Here is a tiny trained network, its code and every weight. The questions are about switching its units off for an input and a target symbol, where a switched-off unit gives its printed mean instead of its output.

import numpy as np


def w(rows, s, z=0):
    codes = np.array(rows[::2]) - 128.0
    scale = np.full(codes.shape[1], s)
    scale[-1] = z or s
    return codes * scale


def f(y):
    return np.maximum(y, 0)


def softmax(a):
    e = np.exp(a - a.max(-1, keepdims=True))
    return e / e.sum(-1, keepdims=True)


def log_softmax(a):
    a = a - a.max(-1, keepdims=True)
    return a - np.log(np.exp(a).sum(-1, keepdims=True))


def net(x, mask):
    ids = ['ΛΣαβδεμτφω'.index(c) for c in x.split()]
    T = len(ids)
    res = E[ids] + P[:T]
    u = 0
    for l in range(3):
        r = res
        for j in range(3):
            rows = slice(3 * j, 3 * j + 3)
            q, k, v = (r @ M[l][rows].T for M in (Q, K, V))
            z = softmax(np.where(np.tri(T) > 0, q @ k.T / 3**0.5, -1e9)) @ v
            o = O[l][rows]
            res = res + np.where(mask[u + j], z, o[:, -1]) @ o[:, :-1]
        u += 3
        y = f(res @ A[l][:, :-1].T + A[l][:, -1])
        res = res + np.where(mask[u : u + 8], y, B[l][:, -1]) @ B[l][:, :-1]
        u += 8
    return log_softmax(res[-1] @ U[:, :-1].T + U[:, -1])


Q, K, V, O, A, B = {}, {}, {}, {}, {}, {}
E = w([
[124,162,106,72],'Λ',
[174,106,198,107],'Σ',
[128,154,91,73],'α',
[131,160,92,62],'β',
[94,170,52,77],'δ',
[246,180,147,188],'ε',
[101,88,185,33],'μ',
[85,94,215,143],'τ',
[32,90,119,128],'φ',
[174,84,80,163],'ω',
],0.012)
P = w([
[204,198,237,50],'0',
[168,196,162,53],'1',
[143,186,149,52],'2',
[100,145,112,80],'3',
[65,107,85,103],'4',
[46,92,87,112],'5',
[32,38,85,122],'6',
[17,4,93,138],'7',
[21,35,126,98],'8',
[65,80,145,42],'9',
],0.0033)
Q[0] = w([
[241,160,156,157],'0.h1',
[2,125,108,32],'0.h1',
[232,73,78,228],'0.h1',
[212,137,201,178],'0.h2',
[108,95,118,102],'0.h2',
[148,75,149,202],'0.h2',
[24,176,182,153],'0.h3',
[72,168,92,9],'0.h3',
[112,42,213,201],'0.h3',
],0.0078)
K[0] = w([
[189,242,176,176],'0.h1',
[33,32,139,109],'0.h1',
[246,198,85,170],'0.h1',
[109,159,59,144],'0.h2',
[98,64,114,166],'0.h2',
[72,203,103,114],'0.h2',
[113,142,27,40],'0.h3',
[186,100,23,157],'0.h3',
[33,85,147,2],'0.h3',
],0.0087)
V[0] = w([
[69,80,255,54],'0.h1',
[96,39,177,147],'0.h1',
[65,113,54,97],'0.h1',
[108,89,14,152],'0.h2',
[145,167,94,105],'0.h2',
[148,154,98,64],'0.h2',
[138,238,110,86],'0.h3',
[155,227,95,47],'0.h3',
[65,16,137,97],'0.h3',
],0.0064)
O[0] = w([
[153,2,108,90,237],'0.h1',
[115,44,161,125,125],'0.h1',
[49,142,148,110,144],'0.h1',
[102,196,121,205,51],'0.h2',
[151,142,166,181,151],'0.h2',
[182,157,179,138,180],'0.h2',
[108,40,161,59,227],'0.h3',
[138,28,150,87,254],'0.h3',
[152,186,186,164,68],'0.h3',
],0.0062,0.0031)
A[0] = w([
[152,104,188,180,93],'0.n1',
[254,134,159,187,219],'0.n2',
[122,97,236,116,130],'0.n3',
[182,195,128,168,1],'0.n4',
[111,119,97,94,133],'0.n5',
[147,114,218,191,205],'0.n6',
[144,94,158,193,231],'0.n7',
[211,134,90,191,145],'0.n8',
],0.0099,0.0027)
B[0] = w([
[62,226,254,122,174],'0.n1',
[183,211,133,42,224],'0.n2',
[189,30,158,154,255],'0.n3',
[114,169,127,65,161],'0.n4',
[105,134,131,44,219],'0.n5',
[144,166,247,96,211],'0.n6',
[191,152,245,180,192],'0.n7',
[140,238,161,92,176],'0.n8',
],0.0054,0.0049)
Q[1] = w([
[160,147,85,222],'1.h1',
[139,177,99,195],'1.h1',
[74,146,156,71],'1.h1',
[74,84,196,146],'1.h2',
[162,176,137,143],'1.h2',
[133,145,52,55],'1.h2',
[37,100,143,75],'1.h3',
[98,61,148,2],'1.h3',
[145,157,105,65],'1.h3',
],0.0072)
K[1] = w([
[253,194,157,26],'1.h1',
[190,187,105,73],'1.h1',
[98,51,123,175],'1.h1',
[76,33,136,221],'1.h2',
[191,153,150,67],'1.h2',
[126,205,69,109],'1.h2',
[65,128,154,239],'1.h3',
[94,174,225,215],'1.h3',
[134,229,94,194],'1.h3',
],0.0073)
V[1] = w([
[138,166,180,180],'1.h1',
[106,147,33,162],'1.h1',
[56,89,115,196],'1.h1',
[177,135,253,181],'1.h2',
[186,148,211,166],'1.h2',
[123,152,130,59],'1.h2',
[106,108,77,148],'1.h3',
[138,79,66,83],'1.h3',
[102,78,211,143],'1.h3',
],0.0068)
O[1] = w([
[191,79,123,148,92],'1.h1',
[106,127,194,59,2],'1.h1',
[65,30,150,130,84],'1.h1',
[107,127,157,234,204],'1.h2',
[138,123,171,241,186],'1.h2',
[184,195,59,138,196],'1.h2',
[197,135,118,133,22],'1.h3',
[253,191,146,50,81],'1.h3',
[81,106,50,109,221],'1.h3',
],0.0057,0.0085)
A[1] = w([
[232,104,165,119,117],'1.n1',
[127,93,142,166,3],'1.n2',
[140,139,154,207,141],'1.n3',
[135,52,64,224,183],'1.n4',
[133,118,254,183,153],'1.n5',
[175,138,134,140,27],'1.n6',
[36,180,211,196,245],'1.n7',
[62,168,28,110,167],'1.n8',
],0.006,0.0041)
B[1] = w([
[136,63,151,230,171],'1.n1',
[110,252,129,114,149],'1.n2',
[130,173,126,85,207],'1.n3',
[19,206,86,122,212],'1.n4',
[167,166,238,141,255],'1.n5',
[126,234,136,130,143],'1.n6',
[197,130,254,154,251],'1.n7',
[80,147,249,87,234],'1.n8',
],0.0059,0.0078)
Q[2] = w([
[120,137,145,130],'2.h1',
[115,2,60,79],'2.h1',
[89,44,75,68],'2.h1',
[111,126,176,100],'2.h2',
[119,164,167,131],'2.h2',
[92,140,115,94],'2.h2',
[99,193,149,125],'2.h3',
[112,72,170,131],'2.h3',
[164,90,150,194],'2.h3',
],0.0095)
K[2] = w([
[134,149,146,134],'2.h1',
[32,95,150,103],'2.h1',
[58,48,147,130],'2.h1',
[65,90,119,80],'2.h2',
[142,77,61,149],'2.h2',
[64,95,149,185],'2.h2',
[80,109,114,127],'2.h3',
[122,66,254,188],'2.h3',
[165,138,227,63],'2.h3',
],0.0088)
V[2] = w([
[228,94,161,156],'2.h1',
[145,1,116,173],'2.h1',
[62,182,96,193],'2.h1',
[83,107,64,147],'2.h2',
[101,204,93,104],'2.h2',
[121,119,15,118],'2.h2',
[213,169,115,134],'2.h3',
[100,183,99,88],'2.h3',
[156,105,138,107],'2.h3',
],0.008)
O[2] = w([
[175,87,138,220,176],'2.h1',
[172,30,93,126,2],'2.h1',
[95,153,254,29,122],'2.h1',
[201,118,188,124,83],'2.h2',
[88,165,200,66,132],'2.h2',
[167,106,179,86,41],'2.h2',
[214,234,112,92,111],'2.h3',
[51,141,47,99,112],'2.h3',
[186,119,98,148,126],'2.h3',
],0.0055,0.012)
A[2] = w([
[183,143,200,195,84],'2.n1',
[207,61,103,220,67],'2.n2',
[150,108,19,188,51],'2.n3',
[121,2,35,71,132],'2.n4',
[159,80,107,32,209],'2.n5',
[37,187,95,131,158],'2.n6',
[228,156,186,222,3],'2.n7',
[185,198,194,135,43],'2.n8',
],0.006,0.0043)
B[2] = w([
[74,124,2,47,240],'2.n1',
[29,68,209,155,149],'2.n2',
[81,162,24,180,140],'2.n3',
[247,69,113,117,187],'2.n4',
[240,219,194,91,165],'2.n5',
[138,131,168,205,195],'2.n6',
[31,98,77,39,251],'2.n7',
[180,16,92,98,224],'2.n8',
],0.0053,0.019)
U = w([
[149,124,174,144,104],'Λ',
[61,101,33,138,50],'Σ',
[111,141,148,142,3],'α',
[188,52,100,94,78],'β',
[159,78,186,65,137],'δ',
[87,207,121,2,70],'ε',
[135,150,142,140,53],'μ',
[25,132,246,198,112],'τ',
[117,186,123,198,253],'φ',
[154,144,155,134,153],'ω',
],0.0062)

Each question gives the input, a string of symbols that net reads in full, and the target symbol t.
The units are the heads (3 rows each of Q, K, V and O) and the neurons (one row each of A and B). Each row of codes is followed by its name. A weight is (code - 128) times the scale printed after its matrix; where a second scale follows, it is the last column's (O, A, B and U).
mask holds one flag per unit, layer by layer, with each layer's heads first. A switched-off unit (its flag False) gives its mean, the last column of its rows in O or B, instead of its output. The means were averaged over made-up inputs and are rounded, as every weight is.
A unit's drop is (log p(t) with every unit on - log p(t) with that unit switched off) / (log p(t) with every unit on - log p(t) with every unit switched off).
The circuit of an input: a set's keep is (log p(t) with only the set's units on - log p(t) with every unit switched off) / (log p(t) with every unit on - log p(t) with every unit switched off). Starting from the 12 units with the biggest drops (on a tie, the unit counted first), units are removed one at a time, each time the one whose removal leaves the highest keep (on an exact tie, the one counted first), for as long as the keep stays at least 0.8.
units of the circuit, in order: the units of the circuit, biggest drop first
unit that matters most: the unit with the biggest drop
top k neurons: the k neurons with the biggest drops, biggest first
k most important neurons of layer l: the k neurons of layer l with the biggest drops, biggest first
heads that matter: for each layer, one digit per head in row order, 1 if its drop is at least 0.15 and else 0, layers parted by /
input τ ε ε δ τ ε ε Λ, target τ: units of the circuit, in order => (2.n1; 2.n8)
input δ τ δ ω μ δ δ τ φ, target τ: units of the circuit, in order => (2.n1; 2.n8)
input δ ε ω δ, target φ: units of the circuit, in order => (2.n7; 0.n2; 2.h1)
input δ δ α δ δ δ δ, target ε: units of the circuit, in order => (1.h2; 2.h1)
input τ τ δ ε Σ δ, target τ: top 4 neurons => (1.n8; 2.n1; 0.n8; 0.n3)
input τ δ μ, target Σ: heads that matter => 101 / 011 / 010
input β φ τ δ φ δ δ, target δ: heads that matter => 100 / 110 / 111
input τ δ Σ δ τ δ φ Λ, target δ: top neuron => (1.n8)
input φ β Σ φ τ Σ, target τ: heads that matter => 101 / 110 / 100
input δ ω Λ, target φ: 3 most important neurons of layer 2 => (2.n7; 2.n1; 2.n8)
input δ α δ Σ τ δ μ δ Λ, target β: heads that matter => 100 / 010 / 100
input ε μ τ ω τ α Λ ε Σ, target ε: top 2 neurons => (2.n1; 2.n7)
input δ δ δ ε μ Σ μ δ φ, target δ: heads that matter => 100 / 110 / 110
input δ β δ τ δ δ ε ε β, target τ: heads that matter => 111 / 001 / 000
input τ β τ δ β, target Σ: heads that matter => 101 / 010 / 011
input β δ β α β Σ ε, target ε: heads that matter => 100 / 000 / 000
input α τ μ φ δ, target δ: top 4 neurons => (1.n8; 2.n1; 2.n4; 2.n7)
input ω μ τ δ, target Σ: heads that matter => 101 / 010 / 011
input ε β δ, target τ: unit that matters most => 0.h1
input δ ε δ ε φ α, target δ: unit that matters most => 0.h3
input τ β μ δ β δ Σ τ Λ, target Σ: top 2 neurons => (1.n7; 1.n5)
input δ Σ δ δ δ δ, target ε: heads that matter => 000 / 010 / 000
input τ ω δ, target φ: top 2 neurons => (2.n7; 2.n1)
input ε δ δ δ μ, target β: heads that matter => 101 / 010 / 100
input μ δ δ, target β: heads that matter => 110 / 001 / 100
input τ α μ α, target β: heads that matter => 110 / 000 / 100
input δ μ Σ τ, target τ: unit that matters most => 2.n2
